Below are the code and all the weights of a small trained network. Each question names an input and a target symbol and asks about switching units off, where a switched-off unit gives its printed mean instead of its output.

import numpy as np


def w(rows, s, z=0):
    codes = np.array(rows[::2]) - 128.0
    scale = np.full(codes.shape[1], s)
    scale[-1] = z or s
    return codes * scale


def f(y):
    return np.maximum(y, 0)


def softmax(a):
    e = np.exp(a - a.max(-1, keepdims=True))
    return e / e.sum(-1, keepdims=True)


def log_softmax(a):
    a = a - a.max(-1, keepdims=True)
    return a - np.log(np.exp(a).sum(-1, keepdims=True))


def net(x, mask):
    ids = ['ΔΠΨαβγζθμξστφω'.index(c) for c in x.split()]
    T = len(ids)
    res = E[ids] + P[:T]
    r = res
    for j in range(2):
        rows = slice(3 * j, 3 * j + 3)
        q, k, v = (r @ M[0][rows].T for M in (Q, K, V))
        z = softmax(np.where(np.tri(T) > 0, q @ k.T / 3**0.5, -1e9)) @ v
        o = O[0][rows]
        res = res + np.where(mask[j], z, o[:, -1]) @ o[:, :-1]
    y = f(res @ A[0][:, :-1].T + A[0][:, -1])
    res = res + np.where(mask[2:10], y, B[0][:, -1]) @ B[0][:, :-1]
    return log_softmax(res[-1] @ U[:, :-1].T + U[:, -1])


Q, K, V, O, A, B = {}, {}, {}, {}, {}, {}
E = w([
[132,135,79,224,176,72,43],'Δ',
[76,15,141,106,62,153,89],'Π',
[141,76,145,140,119,243,213],'Ψ',
[77,45,84,234,146,86,108],'α',
[151,95,123,93,55,197,97],'β',
[189,113,131,127,142,230,159],'γ',
[82,191,120,238,115,56,147],'ζ',
[224,203,146,118,159,174,116],'θ',
[151,175,168,135,130,200,206],'μ',
[90,115,158,113,46,149,138],'ξ',
[157,32,120,113,146,198,103],'σ',
[156,181,144,94,37,122,42],'τ',
[90,84,91,251,146,147,226],'φ',
[149,217,157,99,33,147,105],'ω',
],0.014)
P = w([
[180,85,212,166,126,112,111],'0',
[79,130,179,89,188,133,119],'1',
[158,113,175,197,111,182,73],'2',
[205,71,176,128,104,63,157],'3',
[65,150,136,90,185,152,114],'4',
[167,127,119,190,82,185,90],'5',
[253,106,92,87,64,82,165],'6',
[57,168,95,87,171,158,123],'7',
[160,129,97,216,79,197,95],'8',
[150,155,75,95,109,134,159],'9',
[45,184,63,79,176,172,122],'10',
[155,127,85,240,69,200,100],'11',
],0.017)
Q[0] = w([
[97,138,190,194,124,210,70],'H0',
[168,87,232,136,141,72,127],'H0',
[51,153,178,71,222,114,125],'H0',
[63,148,98,46,197,113,136],'H1',
[157,79,247,108,165,33,160],'H1',
[183,113,39,80,105,58,198],'H1',
],0.015)
K[0] = w([
[77,158,55,188,147,140,109],'H0',
[131,114,243,159,140,139,97],'H0',
[107,142,141,96,125,174,115],'H0',
[125,141,134,49,122,183,117],'H1',
[136,112,255,134,128,159,100],'H1',
[189,94,189,82,109,94,152],'H1',
],0.02)
V[0] = w([
[46,121,190,144,58,147,149],'H0',
[99,127,132,101,190,94,123],'H0',
[47,108,124,90,23,75,131],'H0',
[154,213,162,93,105,116,44],'H1',
[98,20,60,42,115,170,52],'H1',
[133,177,184,62,101,248,231],'H1',
],0.012)
O[0] = w([
[80,138,127,11,131,159,203,152],'H0',
[88,117,93,163,120,139,102,16],'H0',
[85,154,195,80,100,210,165,1],'H0',
[129,165,115,148,22,109,196,122],'H1',
[134,22,229,73,116,95,117,119],'H1',
[137,159,77,74,179,24,214,236],'H1',
],0.012,0.005)
A[0] = w([
[92,64,160,119,135,148,87,198],'N0',
[156,170,147,105,106,112,91,233],'N1',
[47,131,158,144,108,102,130,107],'N2',
[5,162,162,112,118,81,101,3],'N3',
[183,105,168,171,86,145,125,127],'N4',
[10,135,139,110,170,113,146,9],'N5',
[157,110,188,133,131,76,136,105],'N6',
[124,114,147,178,103,156,89,2],'N7',
],0.015,0.0085)
B[0] = w([
[182,186,44,125,162,124,149,254],'N0',
[134,93,105,146,183,172,162,203],'N1',
[88,126,167,72,221,177,78,155],'N2',
[64,88,47,137,104,97,21,165],'N3',
[2,168,138,118,102,86,55,233],'N4',
[151,124,245,240,54,122,114,180],'N5',
[118,74,52,119,62,146,144,201],'N6',
[201,83,210,75,125,125,166,233],'N7',
],0.011,0.017)
U = w([
[157,123,151,157,57,88,92,132],'Δ',
[33,121,75,64,195,171,124,112],'Π',
[66,106,153,57,255,49,159,192],'Ψ',
[147,181,142,66,164,110,101,222],'α',
[148,42,132,81,46,142,150,90],'β',
[236,74,87,192,74,129,122,77],'γ',
[162,117,128,223,81,199,140,220],'ζ',
[107,182,63,202,111,103,60,54],'θ',
[105,241,79,110,183,76,114,64],'μ',
[114,83,212,103,189,164,214,246],'ξ',
[112,114,44,139,93,126,45,2],'σ',
[59,224,93,94,99,73,111,156],'τ',
[85,104,84,154,247,187,107,171],'φ',
[205,215,150,115,49,88,176,106],'ω',
],0.0081)

Each question gives the input, a string of symbols that net reads in full, and the target symbol t.
The units are the heads (3 rows each of Q, K, V and O) and the neurons (one row each of A and B). Each row of codes is followed by its name. A weight is (code - 128) times the scale printed after its matrix; where a second scale follows, it is the last column's (O, A, B and U).
mask holds one flag per unit, heads first, then neurons. A switched-off unit (its flag False) gives its mean, the last column of its rows in O or B, instead of its output. The means were averaged over made-up inputs and are rounded, as every weight is.
A unit's drop is (log p(t) with every unit on - log p(t) with that unit switched off) / (log p(t) with every unit on - log p(t) with every unit switched off).
The circuit of an input: a set's keep is (log p(t) with only the set's units on - log p(t) with every unit switched off) / (log p(t) with every unit on - log p(t) with every unit switched off). Starting from all 10 units, units are removed one at a time, each time the one whose removal leaves the highest keep (on an exact tie, the one counted first), for as long as the keep stays at least 0.8.
units of the circuit, in order: the units of the circuit, biggest drop first
most important unit: the unit with the biggest drop
k most important neurons: the k neurons with the biggest drops, biggest first
which heads matter: for each layer, one digit per head in row order, 1 if its drop is at least 0.15 and else 0, layers parted by /
input γ φ γ θ α γ γ, target θ: most important unit	H0
input τ γ γ γ γ θ β σ β γ, target β: which heads matter	01
input ω β γ φ γ ω τ ω φ α, target τ: 3 most important neurons	N4, N7, N5
input γ ζ ω γ ω γ γ Π, target σ: units of the circuit, in order	N3, N0, H1, N6
input ζ ξ γ, target ζ: which heads matter	01
input γ γ τ, target τ: units of the circuit, in order	H1, N4
input ξ α ω τ γ μ Ψ ω ζ τ, target Ψ: which heads matter	01
input γ τ γ γ, target γ: which heads matter	11
input ω τ β ω ω γ ω β, target β: which heads matter	01
input γ ω θ γ γ Π γ β γ γ Π, target σ: which heads matter	01
input γ γ γ ω ω Ψ ω ζ ω γ γ Δ, target Δ: units of the circuit, in order	N7, N4, H1
input τ ζ μ τ γ τ γ γ γ ζ φ, target ζ: which heads matter	00
input ξ γ β Ψ, target ξ: which heads matter	10
input θ γ ζ τ, target θ: units of the circuit, in order	H0, N7
input ξ γ γ γ τ γ ξ ω γ Π, target ξ: units of the circuit, in order	H0, N4
input γ τ α β β γ ω α, target φ: units of the circuit, in order	H1, N0
input γ σ τ τ, target γ: units of the circuit, in order	N4, H1, H0
input γ α ω γ φ ω ω ω ξ τ, target ω: units of the circuit, in order	H1
input Ψ ω γ σ ω ω ω θ ω ω α γ, target α: which heads matter	01
input τ γ ζ γ γ τ Π α γ γ, target Π: which heads matter	11
input ξ μ γ τ γ ξ μ β τ ξ, target μ: which heads matter	01
input β ω ζ β, target β: 2 most important neurons	N6, N0
input γ γ β γ ζ β τ, target γ: units of the circuit, in order	H1, H0, N4
input τ ζ α α ω γ ξ ζ β, target ζ: units of the circuit, in order	H1, H0
input ω γ γ τ γ τ γ ζ ξ ζ Δ ω, target Δ: most important unit	N7
input γ α γ β ω β, target α: 2 most important neurons	N7, N0
input ζ τ γ τ ζ γ ω γ τ Ψ τ, target Π: most important unit	N2
input φ γ γ τ θ β α γ γ β, target α: 2 most important neurons	N7, N4
